Here is a tiny trained network, its code and every weight. The questions are about switching its units off for an input and a target symbol, where a switched-off unit gives its printed mean instead of its output.

import numpy as np


def w(rows, s, z=0):
    codes = np.array(rows[::2]) - 128.0
    scale = np.full(codes.shape[1], s)
    scale[-1] = z or s
    return codes * scale


def f(y):
    return np.maximum(y, 0)


def softmax(a):
    e = np.exp(a - a.max(-1, keepdims=True))
    return e / e.sum(-1, keepdims=True)


def log_softmax(a):
    a = a - a.max(-1, keepdims=True)
    return a - np.log(np.exp(a).sum(-1, keepdims=True))


def net(x, mask):
    ids = ['ΓΠΦΨαβδεμξ'.index(c) for c in x.split()]
    T = len(ids)
    res = E[ids] + P[:T]
    r = res
    for j in range(2):
        rows = slice(3 * j, 3 * j + 3)
        q, k, v = (r @ M[0][rows].T for M in (Q, K, V))
        z = softmax(np.where(np.tri(T) > 0, q @ k.T / 3**0.5, -1e9)) @ v
        o = O[0][rows]
        res = res + np.where(mask[j], z, o[:, -1]) @ o[:, :-1]
    y = f(res @ A[0][:, :-1].T + A[0][:, -1])
    res = res + np.where(mask[2:18], y, B[0][:, -1]) @ B[0][:, :-1]
    return log_softmax(res[-1] @ U[:, :-1].T + U[:, -1])


Q, K, V, O, A, B = {}, {}, {}, {}, {}, {}
E = w([
[128,152,208],'Γ',
[109,132,153],'Π',
[144,103,144],'Φ',
[113,254,98],'Ψ',
[179,57,111],'α',
[179,109,11],'β',
[205,111,172],'δ',
[157,200,137],'ε',
[189,143,84],'μ',
[158,178,52],'ξ',
],0.018)
P = w([
[251,179,109],'0',
[117,140,60],'1',
[114,140,78],'2',
[118,133,82],'3',
[124,125,80],'4',
[125,124,74],'5',
[132,119,79],'6',
[134,127,76],'7',
],0.011)
Q[0] = w([
[103,52,134],'head 0',
[209,149,72],'head 0',
[178,205,88],'head 0',
[71,149,129],'head 1',
[138,87,109],'head 1',
[253,172,166],'head 1',
],0.016)
K[0] = w([
[40,80,150],'head 0',
[236,132,120],'head 0',
[253,189,131],'head 0',
[14,178,92],'head 1',
[132,51,213],'head 1',
[248,183,84],'head 1',
],0.013)
V[0] = w([
[124,31,78],'head 0',
[88,208,151],'head 0',
[197,34,254],'head 0',
[187,107,89],'head 1',
[151,54,166],'head 1',
[109,52,142],'head 1',
],0.013)
O[0] = w([
[19,143,44,60],'head 0',
[166,107,192,109],'head 0',
[131,252,131,78],'head 0',
[76,111,97,233],'head 1',
[129,225,151,38],'head 1',
[125,100,177,2],'head 1',
],0.011,0.0092)
A[0] = w([
[74,67,184,47],'neuron 0',
[119,73,229,140],'neuron 1',
[212,131,173,176],'neuron 2',
[34,226,4,91],'neuron 3',
[171,171,102,181],'neuron 4',
[254,63,117,166],'neuron 5',
[124,63,125,156],'neuron 6',
[44,242,106,81],'neuron 7',
[189,109,125,189],'neuron 8',
[203,178,4,194],'neuron 9',
[130,55,248,108],'neuron 10',
[67,164,232,254],'neuron 11',
[152,126,149,131],'neuron 12',
[188,157,31,193],'neuron 13',
[178,151,90,198],'neuron 14',
[161,144,86,147],'neuron 15',
],0.0083,0.005)
B[0] = w([
[127,165,127,144],'neuron 0',
[100,197,3,162],'neuron 1',
[122,105,110,178],'neuron 2',
[199,114,101,250],'neuron 3',
[109,141,144,172],'neuron 4',
[118,132,168,247],'neuron 5',
[132,144,173,190],'neuron 6',
[196,89,125,190],'neuron 7',
[102,128,145,185],'neuron 8',
[70,142,125,250],'neuron 9',
[122,188,72,174],'neuron 10',
[142,111,23,136],'neuron 11',
[116,149,93,142],'neuron 12',
[90,130,196,227],'neuron 13',
[100,121,206,184],'neuron 14',
[124,171,138,170],'neuron 15',
],0.0074,0.018)
U = w([
[189,165,161,62],'Γ',
[153,93,216,120],'Π',
[27,159,209,136],'Φ',
[254,35,124,110],'Ψ',
[77,144,96,185],'α',
[49,5,187,106],'β',
[162,113,65,94],'δ',
[5,129,129,131],'ε',
[43,75,59,30],'μ',
[33,101,119,253],'ξ',
],0.0074,0.005)

Each question gives the input, a string of symbols that net reads in full, and the target symbol t.
The units are the heads (3 rows each of Q, K, V and O) and the neurons (one row each of A and B). Each row of codes is followed by its name. A weight is (code - 128) times the scale printed after its matrix; where a second scale follows, it is the last column's (O, A, B and U).
mask holds one flag per unit, heads first, then neurons. A switched-off unit (its flag False) gives its mean, the last column of its rows in O or B, instead of its output. The means were averaged over made-up inputs and are rounded, as every weight is.
A unit's drop is (log p(t) with every unit on - log p(t) with that unit switched off) / (log p(t) with every unit on - log p(t) with every unit switched off).
k most important neurons: the k neurons with the biggest drops, biggest first
heads that matter: for each layer, one digit per head in row order, 1 if its drop is at least 0.15 and else 0, layers parted by /
drop of u: that unit's drop, to one decimal
input α δ ξ, target δ: 3 most important neurons : (neuron 3; neuron 7; neuron 5)
input β Ψ Φ Π Π α β, target μ: heads that matter : 10
input Ψ Ψ ξ Ψ Π Π Ψ μ, target Ψ: most important neuron : (neuron 9)
input Ψ Γ β β, target Ψ: heads that matter : 10
input β ξ δ, target μ: heads that matter : 11
input δ Γ δ ξ Ψ Γ β, target Γ: heads that matter : 11
input Γ α Ψ ξ ξ, target Φ: heads that matter : 10
input ξ Ψ Π δ, target β: heads that matter : 01
input α Φ μ δ α δ ε, target δ: heads that matter : 10
input ε Ψ Ψ ξ β Ψ, target Π: heads that matter : 10
input δ Γ ξ Π δ ξ Γ μ, target Γ: heads that matter : 11
input δ Γ ξ ξ α δ, target Γ: 2 most important neurons : (neuron 7; neuron 3)
input ε α ξ μ, target Π: 2 most important neurons : (neuron 5; neuron 3)
input β Ψ δ ξ, target μ: 2 most important neurons : (neuron 3; neuron 5)
input Γ Φ δ, target Φ: 2 most important neurons : (neuron 3; neuron 7)
input δ ε Γ Π β Γ ε, target Γ: most important neuron : (neuron 7)
input Γ Π Γ μ, target Φ: drop of head 0 : 0.3
input δ Ψ ξ μ Γ ξ, target Γ: drop of head 0 : 1.3
input δ ξ ε δ, target Γ: drop of head 1 : 0.4
input ξ β Φ α ξ Γ ξ μ, target β: drop of neuron 2 : 0.0
